Below is a small trained network, with its code and all its weights. Each question gives an input and a class and asks what happens when units are switched off, that is, made to give their printed mean instead of their output.

import numpy as np


def w(rows, s, z=0):
    codes = np.array(rows[::2]) - 128.0
    scale = np.full(codes.shape[1], s)
    scale[-1] = z or s
    return codes * scale


def f(y):
    return y / 2 * (1 + np.tanh(0.7978845608 * (y + 0.044715 * y**3)))


def log_softmax(a):
    a = a - a.max(-1, keepdims=True)
    return a - np.log(np.exp(a).sum(-1, keepdims=True))


def net(x, mask):
    res = np.array(x, float).reshape(1, 8) / 4 @ E
    y = f(res @ A[0][:, :-1].T + A[0][:, -1])
    res = res + np.where(mask, y, B[0][:, -1]) @ B[0][:, :-1]
    return log_softmax(res[-1] @ U[:, :-1].T + U[:, -1])


A, B = {}, {}
E = w([
[119,154,48,143,117,55,70,91,108,167,99,155],'x0',
[144,116,112,135,139,82,106,255,128,193,151,171],'x1',
[115,139,147,92,155,143,134,145,16,57,100,104],'x2',
[145,170,151,216,76,75,58,130,129,65,160,114],'x3',
[216,115,188,134,190,116,67,137,123,118,126,134],'x4',
[119,123,148,51,104,136,84,162,51,119,121,113],'x5',
[106,45,116,171,116,178,162,181,97,106,237,133],'x6',
[125,186,65,89,124,189,76,120,212,64,156,165],'x7',
],0.0092)
A[0] = w([
[121,123,141,110,123,177,133,104,122,113,121,104,123],'N0',
[200,153,153,112,175,113,123,101,70,54,111,113,121],'N1',
[118,93,135,175,118,205,95,128,141,1,162,147,205],'N2',
[132,81,100,135,132,81,151,135,14,130,144,109,147],'N3',
[182,123,170,142,111,132,115,118,141,121,115,113,159],'N4',
[106,144,122,113,131,155,191,115,128,125,148,107,111],'N5',
[177,102,138,156,139,110,132,126,150,196,101,169,162],'N6',
[139,87,151,201,111,119,170,153,52,180,157,127,133],'N7',
[139,63,170,169,122,112,140,162,116,118,187,126,193],'N8',
[138,167,129,111,93,52,126,114,147,112,108,123,119],'N9',
[116,183,121,158,91,34,98,86,186,137,111,125,149],'N10',
[56,116,83,84,118,142,165,119,170,120,114,110,140],'N11',
[102,129,134,74,178,160,97,209,100,136,130,137,151],'N12',
[139,178,105,162,89,66,80,84,143,72,85,125,173],'N13',
[157,141,190,67,189,141,112,107,67,83,119,104,149],'N14',
[110,105,192,186,101,128,159,170,182,114,129,123,130],'N15',
[86,174,82,99,123,185,144,82,134,68,156,150,183],'N16',
[141,83,130,170,116,112,123,135,72,114,133,89,203],'N17',
[114,127,125,132,186,115,108,111,194,202,85,164,145],'N18',
[80,96,108,178,135,140,146,108,75,127,160,117,128],'N19',
[142,69,185,138,171,111,138,144,102,105,112,135,174],'N20',
[103,185,75,166,122,112,72,85,172,116,124,106,205],'N21',
[111,163,127,72,80,119,120,161,131,148,131,137,172],'N22',
[186,107,153,155,122,147,143,138,222,130,149,128,216],'N23',
[57,153,122,108,104,192,132,86,168,128,96,92,140],'N24',
[88,149,116,96,150,203,125,133,93,96,115,91,254],'N25',
[154,109,163,129,135,112,123,118,99,187,134,136,112],'N26',
[89,114,145,138,154,127,79,122,154,147,115,87,99],'N27',
[78,171,147,129,109,160,145,69,159,128,125,155,153],'N28',
[144,89,138,190,93,149,128,171,154,72,191,112,200],'N29',
[127,112,151,117,158,129,108,119,127,102,114,112,93],'N30',
[140,99,150,140,182,92,160,127,193,186,145,166,183],'N31',
[134,107,157,106,129,149,93,89,68,69,89,85,130],'N32',
[127,163,93,163,148,117,56,96,150,76,134,142,210],'N33',
[143,112,123,98,124,129,113,176,75,146,143,170,139],'N34',
[139,189,130,112,155,103,109,76,133,155,84,111,225],'N35',
[123,147,113,192,85,80,122,115,123,154,87,108,150],'N36',
[141,158,144,141,120,74,138,120,203,200,110,156,178],'N37',
],0.011,0.004)
B[0] = w([
[145,92,155,152,126,97,164,106,139,111,138,121,173],'N0',
[161,171,206,220,102,87,121,126,215,104,42,190,217],'N1',
[174,117,128,101,218,67,120,63,186,41,141,174,252],'N2',
[13,172,95,99,117,107,160,188,124,143,18,78,219],'N3',
[145,133,134,212,91,129,92,118,151,144,178,108,166],'N4',
[127,74,127,151,101,117,156,121,72,93,145,98,174],'N5',
[130,127,55,183,159,136,122,103,128,219,132,28,193],'N6',
[16,128,143,126,179,161,100,150,77,145,87,11,220],'N7',
[103,100,164,125,158,80,75,168,116,78,156,31,215],'N8',
[149,149,126,161,73,174,115,181,70,123,106,137,175],'N9',
[154,181,77,201,90,213,75,133,57,115,162,181,236],'N10',
[142,2,106,70,114,133,209,110,67,108,141,132,204],'N11',
[126,86,139,21,49,119,88,181,178,174,121,204,207],'N12',
[109,231,104,166,82,149,100,161,60,96,127,198,232],'N13',
[153,128,185,209,56,36,150,176,186,153,44,173,239],'N14',
[145,100,167,145,114,156,108,160,95,87,181,78,188],'N15',
[148,113,119,44,158,124,230,45,117,41,122,179,238],'N16',
[82,133,138,191,152,95,129,173,120,53,72,99,192],'N17',
[196,111,65,132,159,156,158,143,127,230,103,106,209],'N18',
[81,147,116,104,173,106,145,89,113,95,102,63,182],'N19',
[74,68,169,174,113,107,93,126,142,141,74,124,197],'N20',
[166,194,73,116,163,210,130,106,89,85,153,178,236],'N21',
[156,119,112,43,100,138,116,212,81,125,160,136,171],'N22',
[221,75,137,164,141,116,75,91,134,127,206,62,218],'N23',
[144,133,138,123,76,131,220,64,72,102,162,99,212],'N24',
[133,80,162,105,48,78,219,176,156,114,107,184,231],'N25',
[90,147,96,168,135,144,112,162,121,155,121,99,166],'N26',
[155,147,128,148,145,111,114,110,88,155,131,144,132],'N27',
[154,122,132,111,135,177,171,94,77,92,153,143,195],'N28',
[95,158,184,111,170,93,61,77,144,81,206,106,229],'N29',
[167,140,129,155,111,96,120,128,148,162,124,146,148],'N30',
[155,69,125,149,170,117,116,103,158,204,128,76,209],'N31',
[139,144,172,188,98,109,180,117,177,124,36,156,218],'N32',
[122,238,93,123,130,132,115,100,162,120,151,153,225],'N33',
[100,128,116,37,136,117,112,202,176,122,113,114,182],'N34',
[169,135,90,150,77,169,169,158,109,157,92,168,218],'N35',
[126,148,102,145,107,171,147,177,46,145,114,117,193],'N36',
[161,87,80,175,136,170,111,117,95,199,152,127,221],'N37',
],0.0066,0.012)
U = w([
[146,200,96,160,96,190,113,133,70,139,132,163,118],'0',
[133,95,191,158,154,131,72,118,142,108,201,81,45],'1',
[141,171,105,121,192,126,115,82,182,87,158,165,5],'2',
[150,130,190,184,96,90,144,139,187,137,69,155,158],'3',
[131,94,128,104,113,144,221,94,107,107,133,135,171],'4',
[11,116,138,136,149,124,112,157,99,142,102,73,167],'5',
[176,83,79,155,169,158,138,112,141,237,142,96,203],'6',
[126,93,121,42,101,135,105,191,152,164,139,167,137],'7',
],0.011,0.0012)

Each question gives the input, the list of numbers given to net, and the class t.
The units are the neurons (one row each of A and B). Each row of codes is followed by its name. A weight is (code - 128) times the scale printed after its matrix; where a second scale follows, it is the last column's (A, B and U).
mask holds one flag per neuron, in row order. A switched-off neuron (its flag False) gives its mean, the last column of its row in B, instead of its output. The means were averaged over made-up inputs and are rounded, as every weight is.
A unit's drop is (log p(t) with every unit on - log p(t) with that unit switched off) / (log p(t) with every unit on - log p(t) with every unit switched off).
The circuit of an input: a set's keep is (log p(t) with only the set's units on - log p(t) with every unit switched off) / (log p(t) with every unit on - log p(t) with every unit switched off). Starting from the 12 units with the biggest drops (on a tie, the unit counted first), units are removed one at a time, each time the one whose removal leaves the highest keep (on an exact tie, the one counted first), for as long as the keep stays at least 0.8.
units of the circuit, in order: the units of the circuit, biggest drop first
most important unit: the unit with the biggest drop
k most important neurons: the k neurons with the biggest drops, biggest first
drop when u is switched off: that unit's drop, to one decimal
input [-6,-4,6,7,-1,-2,4,-3], class 3: 3 most important neurons => (N32, N1, N14)
input [5,4,-7,6,6,-4,3,3], class 0: most important unit => N10
input [2,-4,2,-2,-3,-1,-3,-6], class 5: units of the circuit, in order => (N16, N3)
input [3,-6,2,2,-1,8,1,-6], class 3: 3 most important neurons => (N32, N14, N1)
input [5,8,4,2,5,-7,7,2], class 5: units of the circuit, in order => (N7, N10)
input [-2,-6,-5,-2,-2,-2,-6,-3], class 6: units of the circuit, in order => (N18, N37)
input [2,-6,8,6,5,-3,2,4], class 3: 3 most important neurons => (N1, N14, N32)
input [-2,3,5,2,5,-6,8,-4], class 5: 2 most important neurons => (N7, N3)
input [-2,-7,2,0,0,3,8,-2], class 5: 3 most important neurons => (N7, N19, N3)
input [8,3,-1,-3,-3,-4,1,-6], class 6: 4 most important neurons => (N18, N37, N6, N31)
input [-1,-5,-3,-2,-4,-8,-3,2], class 4: 2 most important neurons => (N11, N16)
input [-2,2,-1,3,5,7,-1,7], class 3: 4 most important neurons => (N14, N1, N12, N10)
input [-3,8,6,-7,4,5,-6,-5], class 3: 3 most important neurons => (N14, N1, N20)
input [1,0,-4,-7,-1,-3,5,-4], class 6: units of the circuit, in order => (N31)
input [1,6,3,-7,1,1,6,1], class 7: 2 most important neurons => (N12, N34)
input [0,4,-6,-2,1,6,-1,5], class 7: 3 most important neurons => (N12, N22, N34)
input [5,8,-6,6,8,1,3,-1], class 6: 2 most important neurons => (N6, N37)
input [1,4,3,2,5,4,-1,7], class 3: 3 most important neurons => (N1, N14, N11)
input [-6,-7,4,3,-1,-2,-8,7], class 4: 4 most important neurons => (N16, N24, N28, N21)
input [-2,3,7,6,-7,1,0,8], class 2: units of the circuit, in order => (N2)
input [7,-7,8,2,-7,4,0,8], class 4: drop when N16 is switched off => 0.1
input [3,-7,0,0,-1,-8,0,2], class 0: drop when N13 is switched off => 0.3
input [4,0,0,-3,-1,-7,-7,1], class 0: drop when N13 is switched off => 0.0
input [3,3,8,-8,-5,5,-1,5], class 7: drop when N12 is switched off => 0.8
